Here is a tiny trained network, its code and every weight. The questions are about switching its units off for an input and a class, where a switched-off unit gives its printed mean instead of its output.

import numpy as np


def w(rows, s, z=0):
    codes = np.array(rows[::2]) - 128.0
    scale = np.full(codes.shape[1], s)
    scale[-1] = z or s
    return codes * scale


def f(y):
    return np.maximum(y, 0)


def log_softmax(a):
    a = a - a.max(-1, keepdims=True)
    return a - np.log(np.exp(a).sum(-1, keepdims=True))


def net(x, mask):
    res = np.array(x, float).reshape(1, 4) / 4 @ E
    y = f(res @ A[0][:, :-1].T + A[0][:, -1])
    res = res + np.where(mask, y, B[0][:, -1]) @ B[0][:, :-1]
    return log_softmax(res[-1] @ U[:, :-1].T + U[:, -1])


A, B = {}, {}
E = w([
[123,126,131,132],'x0',
[81,173,246,157],'x1',
[102,158,95,255],'x2',
[231,40,177,142],'x3',
],0.0082)
A[0] = w([
[81,128,126,103,71],'n0',
[121,168,108,105,20],'n1',
[146,122,78,192,136],'n2',
[118,168,86,112,108],'n3',
[169,112,8,97,21],'n4',
[147,136,100,52,129],'n5',
[215,100,120,151,77],'n6',
[111,148,195,127,3],'n7',
[111,72,144,124,105],'n8',
[138,103,147,59,49],'n9',
[78,148,69,101,88],'n10',
],0.018,0.005)
B[0] = w([
[188,57,152,161,157],'n0',
[130,71,181,164,148],'n1',
[122,144,11,170,232],'n2',
[126,55,150,119,178],'n3',
[147,254,235,145,255],'n4',
[115,131,21,146,215],'n5',
[95,13,199,115,233],'n6',
[170,197,177,196,171],'n7',
[150,93,141,95,157],'n8',
[104,147,54,227,193],'n9',
[131,26,167,122,199],'n10',
],0.018,0.0091)
U = w([
[140,228,254,161,103],'0',
[100,14,200,134,79],'1',
[98,127,138,127,255],'2',
[82,129,73,202,67],'3',
],0.0072,0.013)

Each question gives the input, the list of numbers given to net, and the class t.
The units are the neurons (one row each of A and B). Each row of codes is followed by its name. A weight is (code - 128) times the scale printed after its matrix; where a second scale follows, it is the last column's (A, B and U).
mask holds one flag per neuron, in row order. A switched-off neuron (its flag False) gives its mean, the last column of its row in B, instead of its output. The means were averaged over made-up inputs and are rounded, as every weight is.
A unit's drop is (log p(t) with every unit on - log p(t) with that unit switched off) / (log p(t) with every unit on - log p(t) with every unit switched off).
The circuit of an input: a set's keep is (log p(t) with only the set's units on - log p(t) with every unit switched off) / (log p(t) with every unit on - log p(t) with every unit switched off). Starting from all 11 units, units are removed one at a time, each time the one whose removal leaves the highest keep (on an exact tie, the one counted first), for as long as the keep stays at least 0.8.
units of the circuit, in order: the units of the circuit, biggest drop first
most important unit: the unit with the biggest drop
top k neurons: the k neurons with the biggest drops, biggest first
drop when u is switched off: that unit's drop, to one decimal
input [4,6,-8,7], class 3: units of the circuit, in order -> n9
input [-2,-6,6,-4], class 0: top 3 neurons -> n4, n5, n9
input [2,4,8,2], class 3: top 2 neurons -> n4, n2
input [3,6,-2,-8], class 1: top 3 neurons -> n4, n10, n0
input [-5,1,-8,-7], class 3: top 4 neurons -> n5, n9, n6, n8
input [-7,5,8,5], class 3: top 2 neurons -> n4, n2
input [-2,3,6,8], class 1: top 2 neurons -> n6, n4
input [4,4,-8,-5], class 3: units of the circuit, in order -> n9, n5
input [-7,-6,-8,-4], class 3: top 2 neurons -> n5, n9
input [-1,-8,7,5], class 0: top 2 neurons -> n4, n5
input [-3,2,7,-7], class 1: top 2 neurons -> n10, n3
input [1,4,-7,-4], class 3: top 2 neurons -> n4, n9
input [-6,3,1,-6], class 1: top 2 neurons -> n4, n10
input [1,-2,2,-8], class 1: most important unit -> n10
input [-8,-1,8,-8], class 1: top 2 neurons -> n10, n3
input [0,-4,-7,2], class 3: top 2 neurons -> n5, n9
input [3,-5,0,3], class 0: drop when n10 is switched off -> 0.1
input [-6,1,3,-6], class 1: drop when n10 is switched off -> 0.2
input [-1,-8,7,-7], class 0: drop when n4 is switched off -> 2.7
input [-3,-8,0,-8], class 0: most important unit -> n4
